Here is a tiny trained network, its code and every weight. The questions are about switching its units off for an input and a class, where a switched-off unit gives its printed mean instead of its output.

import numpy as np


def w(rows, s, z=0):
    codes = np.array(rows[::2]) - 128.0
    scale = np.full(codes.shape[1], s)
    scale[-1] = z or s
    return codes * scale


def norm(h):
    return h / np.sqrt((h * h).mean(-1, keepdims=True) + 1e-5)


def f(y):
    return y / 2 * (1 + np.tanh(0.7978845608 * (y + 0.044715 * y**3)))


def log_softmax(a):
    a = a - a.max(-1, keepdims=True)
    return a - np.log(np.exp(a).sum(-1, keepdims=True))


def net(x, mask):
    res = np.array(x, float).reshape(1, 6) / 4 @ E
    u = 0
    for l in range(3):
        y = f(norm(res) @ A[l][:, :-1].T + A[l][:, -1])
        res = res + np.where(mask[u : u + 12], y, B[l][:, -1]) @ B[l][:, :-1]
        u += 12
    return log_softmax(norm(res)[-1] @ U[:, :-1].T + U[:, -1])


A, B = {}, {}
E = w([
[114,99,54,144],'x0',
[127,129,128,128],'x1',
[128,130,129,127],'x2',
[159,241,74,117],'x3',
[154,137,145,254],'x4',
[200,103,119,110],'x5',
],0.0092)
A[0] = w([
[4,164,124,163,50],'0.n0',
[119,196,103,117,76],'0.n1',
[114,93,23,144,117],'0.n2',
[49,106,32,159,73],'0.n3',
[123,182,215,112,33],'0.n4',
[248,100,133,115,43],'0.n5',
[31,187,188,137,72],'0.n6',
[134,176,102,176,190],'0.n7',
[92,109,126,68,62],'0.n8',
[105,39,125,149,4],'0.n9',
[135,159,198,116,18],'0.n10',
[118,78,163,147,32],'0.n11',
],0.014,0.0041)
B[0] = w([
[209,35,5,132,213],'0.n0',
[109,197,40,123,198],'0.n1',
[194,147,237,53,202],'0.n2',
[246,125,213,64,199],'0.n3',
[202,142,208,49,179],'0.n4',
[193,36,2,108,196],'0.n5',
[247,43,75,102,218],'0.n6',
[107,175,125,167,254],'0.n7',
[51,128,80,127,172],'0.n8',
[90,121,188,136,181],'0.n9',
[182,127,207,77,144],'0.n10',
[60,104,161,133,159],'0.n11',
],0.0093,0.0049)
A[1] = w([
[136,54,56,122,111],'1.n0',
[145,188,68,122,65],'1.n1',
[65,60,144,137,71],'1.n2',
[94,125,116,64,3],'1.n3',
[102,141,99,48,117],'1.n4',
[154,135,128,124,50],'1.n5',
[183,159,221,108,64],'1.n6',
[145,146,142,228,143],'1.n7',
[91,152,143,57,31],'1.n8',
[111,120,104,76,52],'1.n9',
[204,98,147,111,134],'1.n10',
[194,157,193,246,111],'1.n11',
],0.014,0.0029)
B[1] = w([
[223,98,158,208,221],'1.n0',
[179,175,233,163,219],'1.n1',
[185,212,200,191,181],'1.n2',
[71,116,79,130,150],'1.n3',
[82,79,73,194,200],'1.n4',
[130,126,144,116,135],'1.n5',
[54,158,145,2,193],'1.n6',
[11,101,52,34,198],'1.n7',
[21,82,8,78,153],'1.n8',
[81,114,78,186,155],'1.n9',
[139,71,137,30,255],'1.n10',
[27,51,18,14,247],'1.n11',
],0.0077,0.006)
A[2] = w([
[101,122,111,118,73],'2.n0',
[144,227,108,111,146],'2.n1',
[100,92,66,183,62],'2.n2',
[99,62,181,66,252],'2.n3',
[38,159,174,104,55],'2.n4',
[53,142,140,113,12],'2.n5',
[166,84,83,143,95],'2.n6',
[75,209,122,114,82],'2.n7',
[131,214,142,150,166],'2.n8',
[121,141,98,157,20],'2.n9',
[172,183,195,105,130],'2.n10',
[90,87,254,185,214],'2.n11',
],0.014,0.0033)
B[2] = w([
[94,102,144,135,133],'2.n0',
[132,169,199,231,183],'2.n1',
[57,109,81,87,161],'2.n2',
[101,199,173,171,254],'2.n3',
[184,113,65,161,151],'2.n4',
[195,50,55,145,138],'2.n5',
[137,62,123,166,184],'2.n6',
[150,108,178,174,152],'2.n7',
[91,122,175,156,147],'2.n8',
[180,88,138,112,121],'2.n9',
[70,132,139,133,162],'2.n10',
[178,254,143,226,186],'2.n11',
],0.0089,0.0084)
U = w([
[112,225,188,213,252],'0',
[4,89,79,99,89],'1',
[233,62,141,127,82],'2',
[127,161,231,10,53],'3',
],0.016,0.0033)

Each question gives the input, the list of numbers given to net, and the class t.
The units are the neurons (one row each of A and B). Each row of codes is followed by its name. A weight is (code - 128) times the scale printed after its matrix; where a second scale follows, it is the last column's (A, B and U).
mask holds one flag per neuron, layer by layer. A switched-off neuron (its flag False) gives its mean, the last column of its row in B, instead of its output. The means were averaged over made-up inputs and are rounded, as every weight is.
A unit's drop is (log p(t) with every unit on - log p(t) with that unit switched off) / (log p(t) with every unit on - log p(t) with every unit switched off).
The circuit of an input: a set's keep is (log p(t) with only the set's units on - log p(t) with every unit switched off) / (log p(t) with every unit on - log p(t) with every unit switched off). Starting from the 12 units with the biggest drops (on a tie, the unit counted first), units are removed one at a time, each time the one whose removal leaves the highest keep (on an exact tie, the one counted first), for as long as the keep stays at least 0.8.
units of the circuit, in order: the units of the circuit, biggest drop first
most important unit: the unit with the biggest drop
k most important neurons of layer l: the k neurons of layer l with the biggest drops, biggest first
drop when u is switched off: that unit's drop, to one decimal
input [7,-8,-4,5,-6,3], class 3: most important unit -> 0.n2
input [-3,0,5,-7,-6,-8], class 2: units of the circuit, in order -> 0.n6; 1.n0
input [5,1,-6,-4,5,3], class 1: 4 most important neurons of layer 1 -> 1.n11; 1.n1; 1.n7; 1.n0
input [5,-7,-3,4,-4,0], class 3: 3 most important neurons of layer 0 -> 0.n2; 0.n3; 0.n7
input [1,5,0,4,-4,4], class 0: 2 most important neurons of layer 0 -> 0.n1; 0.n6
input [-6,-5,0,-8,5,8], class 0: 3 most important neurons of layer 0 -> 0.n11; 0.n6; 0.n0
input [8,7,-3,8,-8,-5], class 0: 2 most important neurons of layer 2 -> 2.n1; 2.n7
input [-3,4,0,4,-6,6], class 1: 4 most important neurons of layer 0 -> 0.n6; 0.n0; 0.n3; 0.n8
input [-6,-6,-8,-7,-2,-8], class 2: 4 most important neurons of layer 0 -> 0.n6; 0.n0; 0.n7; 0.n2
input [-2,4,-8,-2,-7,-5], class 1: 2 most important neurons of layer 0 -> 0.n8; 0.n5
input [-6,7,3,5,-8,2], class 1: 2 most important neurons of layer 1 -> 1.n8; 1.n4
input [-8,-4,1,-5,0,6], class 3: 2 most important neurons of layer 1 -> 1.n6; 1.n10
input [-6,-6,4,0,-6,6], class 1: 2 most important neurons of layer 0 -> 0.n6; 0.n0
input [-4,7,3,-5,3,-6], class 2: units of the circuit, in order -> 0.n6
input [5,5,8,-7,6,1], class 0: drop when 1.n2 is switched off -> 0.1
input [5,3,8,2,-6,-8], class 2: drop when 0.n0 is switched off -> 0.5
input [-3,-3,1,0,6,-8], class 2: drop when 0.n0 is switched off -> 0.8
